Below are the code and all the weights of a small trained network. Each question names an input and a target symbol and asks about switching units off, where a switched-off unit gives its printed mean instead of its output.

import numpy as np


def w(rows, s, z=0):
    codes = np.array(rows[::2]) - 128.0
    scale = np.full(codes.shape[1], s)
    scale[-1] = z or s
    return codes * scale


def f(y):
    return np.maximum(y, 0)


def softmax(a):
    e = np.exp(a - a.max(-1, keepdims=True))
    return e / e.sum(-1, keepdims=True)


def log_softmax(a):
    a = a - a.max(-1, keepdims=True)
    return a - np.log(np.exp(a).sum(-1, keepdims=True))


def net(x, mask):
    ids = ['αβγεζηθλμξπστφψω'.index(c) for c in x.split()]
    T = len(ids)
    res = E[ids] + P[:T]
    r = res
    for j in range(2):
        rows = slice(4 * j, 4 * j + 4)
        q, k, v = (r @ M[0][rows].T for M in (Q, K, V))
        z = softmax(np.where(np.tri(T) > 0, q @ k.T / 4**0.5, -1e9)) @ v
        o = O[0][rows]
        res = res + np.where(mask[j], z, o[:, -1]) @ o[:, :-1]
    y = f(res @ A[0][:, :-1].T + A[0][:, -1])
    res = res + np.where(mask[2:14], y, B[0][:, -1]) @ B[0][:, :-1]
    return log_softmax(res[-1] @ U[:, :-1].T + U[:, -1])


Q, K, V, O, A, B = {}, {}, {}, {}, {}, {}
E = w([
[204,130,175,146,194,128,112,67,111],'α',
[250,182,163,122,179,119,79,158,141],'β',
[202,126,186,148,100,81,164,112,60],'γ',
[135,127,83,185,104,140,166,224,189],'ε',
[148,125,92,176,104,108,237,129,137],'ζ',
[110,99,82,74,214,99,153,149,146],'η',
[160,110,91,82,191,193,143,182,173],'θ',
[121,75,181,163,104,147,144,158,98],'λ',
[135,123,162,67,140,128,150,134,60],'μ',
[166,146,100,112,76,138,112,200,82],'ξ',
[178,180,161,159,55,208,147,124,109],'π',
[121,148,123,216,197,83,99,138,134],'σ',
[124,110,47,171,170,109,177,135,52],'τ',
[150,183,59,140,139,132,103,102,72],'φ',
[94,100,162,135,104,232,166,111,149],'ψ',
[81,191,161,71,159,135,179,189,191],'ω',
],0.021)
P = w([
[213,38,112,35,116,68,189,101,222],'0',
[204,78,111,49,172,115,213,149,183],'1',
[179,89,118,72,161,144,203,150,169],'2',
[170,97,117,91,168,166,208,157,134],'3',
[144,113,111,107,172,172,202,166,111],'4',
[124,121,124,117,189,189,191,176,107],'5',
[100,131,119,132,185,205,189,174,88],'6',
[79,148,124,148,176,212,183,186,71],'7',
[54,161,139,158,162,221,178,189,43],'8',
[44,155,131,157,204,254,175,189,57],'9',
[32,161,141,164,208,251,176,200,25],'10',
],0.0081)
Q[0] = w([
[82,137,153,76,20,121,105,64,240],'head 0',
[77,182,118,143,83,2,24,48,147],'head 0',
[137,168,174,86,144,72,144,106,231],'head 0',
[121,143,88,218,206,164,83,74,135],'head 0',
[51,96,157,143,66,45,156,57,117],'head 1',
[122,119,149,35,40,116,92,98,180],'head 1',
[136,178,102,152,120,85,57,107,133],'head 1',
[49,107,147,102,36,78,29,34,243],'head 1',
],0.0077)
K[0] = w([
[167,52,84,115,106,36,157,38,167],'head 0',
[220,93,164,45,101,85,197,113,254],'head 0',
[211,93,121,129,76,37,124,145,95],'head 0',
[90,150,196,67,82,148,100,166,140],'head 0',
[215,93,107,99,47,87,89,140,170],'head 1',
[192,89,179,107,81,84,185,113,236],'head 1',
[180,67,102,151,122,80,82,50,110],'head 1',
[233,14,138,108,135,38,132,118,183],'head 1',
],0.0069)
V[0] = w([
[96,150,88,85,146,162,192,80,185],'head 0',
[100,54,195,121,163,89,205,128,98],'head 0',
[116,142,14,59,103,78,181,50,96],'head 0',
[161,106,125,215,243,197,111,81,135],'head 0',
[122,2,172,109,105,161,201,105,120],'head 1',
[70,215,176,102,165,152,211,21,201],'head 1',
[224,158,155,140,44,187,106,53,69],'head 1',
[158,166,127,27,89,158,27,132,161],'head 1',
],0.0075)
O[0] = w([
[89,181,50,166,133,141,109,83,140,132],'head 0',
[80,94,163,152,97,116,82,114,118,156],'head 0',
[119,111,76,185,154,142,123,90,54,147],'head 0',
[131,70,77,80,107,113,107,77,169,149],'head 0',
[5,109,167,108,91,194,118,113,149,167],'head 1',
[104,204,111,150,47,92,133,62,114,69],'head 1',
[168,112,131,120,142,192,183,57,149,4],'head 1',
[109,178,147,92,196,142,166,178,140,13],'head 1',
],0.011,0.0036)
A[0] = w([
[171,80,119,208,143,56,105,183,197,9],'neuron 0',
[160,129,190,198,90,102,160,31,143,214],'neuron 1',
[161,172,175,86,184,115,18,60,181,235],'neuron 2',
[161,45,103,187,211,148,108,123,80,167],'neuron 3',
[67,99,161,58,198,16,165,71,69,173],'neuron 4',
[71,54,94,218,75,96,58,44,150,128],'neuron 5',
[126,154,180,126,117,204,86,220,89,124],'neuron 6',
[126,172,189,208,219,53,67,75,150,195],'neuron 7',
[160,126,115,131,61,152,161,213,91,179],'neuron 8',
[182,98,121,149,109,137,42,93,168,102],'neuron 9',
[157,56,190,108,102,119,153,159,122,13],'neuron 10',
[136,133,179,3,104,101,188,129,81,251],'neuron 11',
],0.0072,0.0021)
B[0] = w([
[161,92,112,119,49,203,88,126,179,179],'neuron 0',
[90,99,86,134,201,9,172,64,114,154],'neuron 1',
[39,191,145,84,97,147,196,252,14,149],'neuron 2',
[161,127,126,92,98,107,88,175,86,254],'neuron 3',
[179,85,159,255,209,179,78,54,144,170],'neuron 4',
[118,179,144,110,118,105,173,137,165,214],'neuron 5',
[105,61,148,135,146,136,189,110,161,247],'neuron 6',
[129,110,173,25,109,163,101,90,169,164],'neuron 7',
[133,129,146,147,200,132,75,93,158,243],'neuron 8',
[133,127,116,113,151,138,187,99,64,153],'neuron 9',
[93,174,151,147,107,20,135,109,154,185],'neuron 10',
[118,208,190,144,101,202,89,109,189,214],'neuron 11',
],0.0073,0.0099)
U = w([
[95,121,171,18,176,69,158,96,83,68],'α',
[129,161,174,60,62,150,192,194,75,39],'β',
[165,125,191,167,164,50,147,88,148,101],'γ',
[149,125,112,233,91,160,149,176,210,11],'ε',
[142,130,127,174,118,71,253,159,161,136],'ζ',
[99,102,109,163,244,80,63,91,188,81],'η',
[57,127,78,50,178,147,130,170,146,169],'θ',
[71,78,200,123,104,82,159,165,133,3],'λ',
[88,117,175,174,149,209,81,99,100,114],'μ',
[119,110,192,197,182,154,169,204,121,192],'ξ',
[183,165,129,154,124,187,189,80,188,104],'π',
[193,112,155,53,113,101,56,69,217,167],'σ',
[104,34,128,145,75,148,132,142,50,197],'τ',
[200,178,90,135,172,158,128,102,104,125],'φ',
[70,142,129,108,47,206,186,127,108,90],'ψ',
[104,242,138,202,117,108,93,167,125,192],'ω',
],0.0061,0.0044)

Each question gives the input, a string of symbols that net reads in full, and the target symbol t.
The units are the heads (4 rows each of Q, K, V and O) and the neurons (one row each of A and B). Each row of codes is followed by its name. A weight is (code - 128) times the scale printed after its matrix; where a second scale follows, it is the last column's (O, A, B and U).
mask holds one flag per unit, heads first, then neurons. A switched-off unit (its flag False) gives its mean, the last column of its rows in O or B, instead of its output. The means were averaged over made-up inputs and are rounded, as every weight is.
A unit's drop is (log p(t) with every unit on - log p(t) with that unit switched off) / (log p(t) with every unit on - log p(t) with every unit switched off).
The circuit of an input: a set's keep is (log p(t) with only the set's units on - log p(t) with every unit switched off) / (log p(t) with every unit on - log p(t) with every unit switched off). Starting from the 12 units with the biggest drops (on a tie, the unit counted first), units are removed one at a time, each time the one whose removal leaves the highest keep (on an exact tie, the one counted first), for as long as the keep stays at least 0.8.
circuit, biggest first: the units of the circuit, biggest drop first
most important unit: the unit with the biggest drop
k most important neurons: the k neurons with the biggest drops, biggest first
heads that matter: for each layer, one digit per head in row order, 1 if its drop is at least 0.15 and else 0, layers parted by /
input ξ π λ ξ τ θ η σ, target σ: heads that matter => 01
input ξ τ λ τ β σ θ, target σ: circuit, biggest first => [head 0]
input θ ξ γ λ τ ω ε, target ω: 2 most important neurons => [neuron 6; neuron 5]
input β τ ξ ξ τ τ ξ θ, target τ: heads that matter => 11
input θ ξ ξ θ, target ξ: circuit, biggest first => [head 0; head 1]
input τ σ μ, target μ: 2 most important neurons => [neuron 4; neuron 11]
input σ σ β, target β: 2 most important neurons => [neuron 2; neuron 9]
input ξ ψ π θ η μ θ θ τ φ ζ, target φ: heads that matter => 11
input β ξ β, target ξ: 2 most important neurons => [neuron 2; neuron 6]
input θ ω μ θ σ φ ξ ξ ξ, target ξ: circuit, biggest first => [head 1; neuron 6]
input θ ζ μ, target μ: circuit, biggest first => [neuron 4; head 1; head 0]
input μ ξ ξ θ θ λ ω β τ γ, target γ: circuit, biggest first => [neuron 1; head 1; neuron 2]
input ξ μ θ τ η μ ξ ξ σ ξ, target σ: heads that matter => 11
input φ θ ξ μ ε ξ γ ξ φ β ξ, target φ: heads that matter => 11
input ω β ψ ε θ η ξ γ η, target ξ: circuit, biggest first => [head 0; neuron 4; head 1]
input φ τ τ η τ ξ θ μ φ τ, target φ: circuit, biggest first => [head 1; head 0]
input ξ ε φ η θ θ θ ξ α λ, target λ: circuit, biggest first => [head 0; neuron 10]
input σ ω ξ β, target ω: heads that matter => 01
input λ τ θ ξ, target τ: circuit, biggest first => [head 0; neuron 11]
input γ σ η ε α θ, target θ: most important unit => head 0
input π ξ η θ ξ η ψ, target ψ: heads that matter => 01
input β θ ω η ξ π θ σ η ω θ, target ω: heads that matter => 01
input ω ζ ψ α, target α: most important unit => neuron 1
input μ μ ξ ξ μ ε ψ ξ θ, target ψ: heads that matter => 01
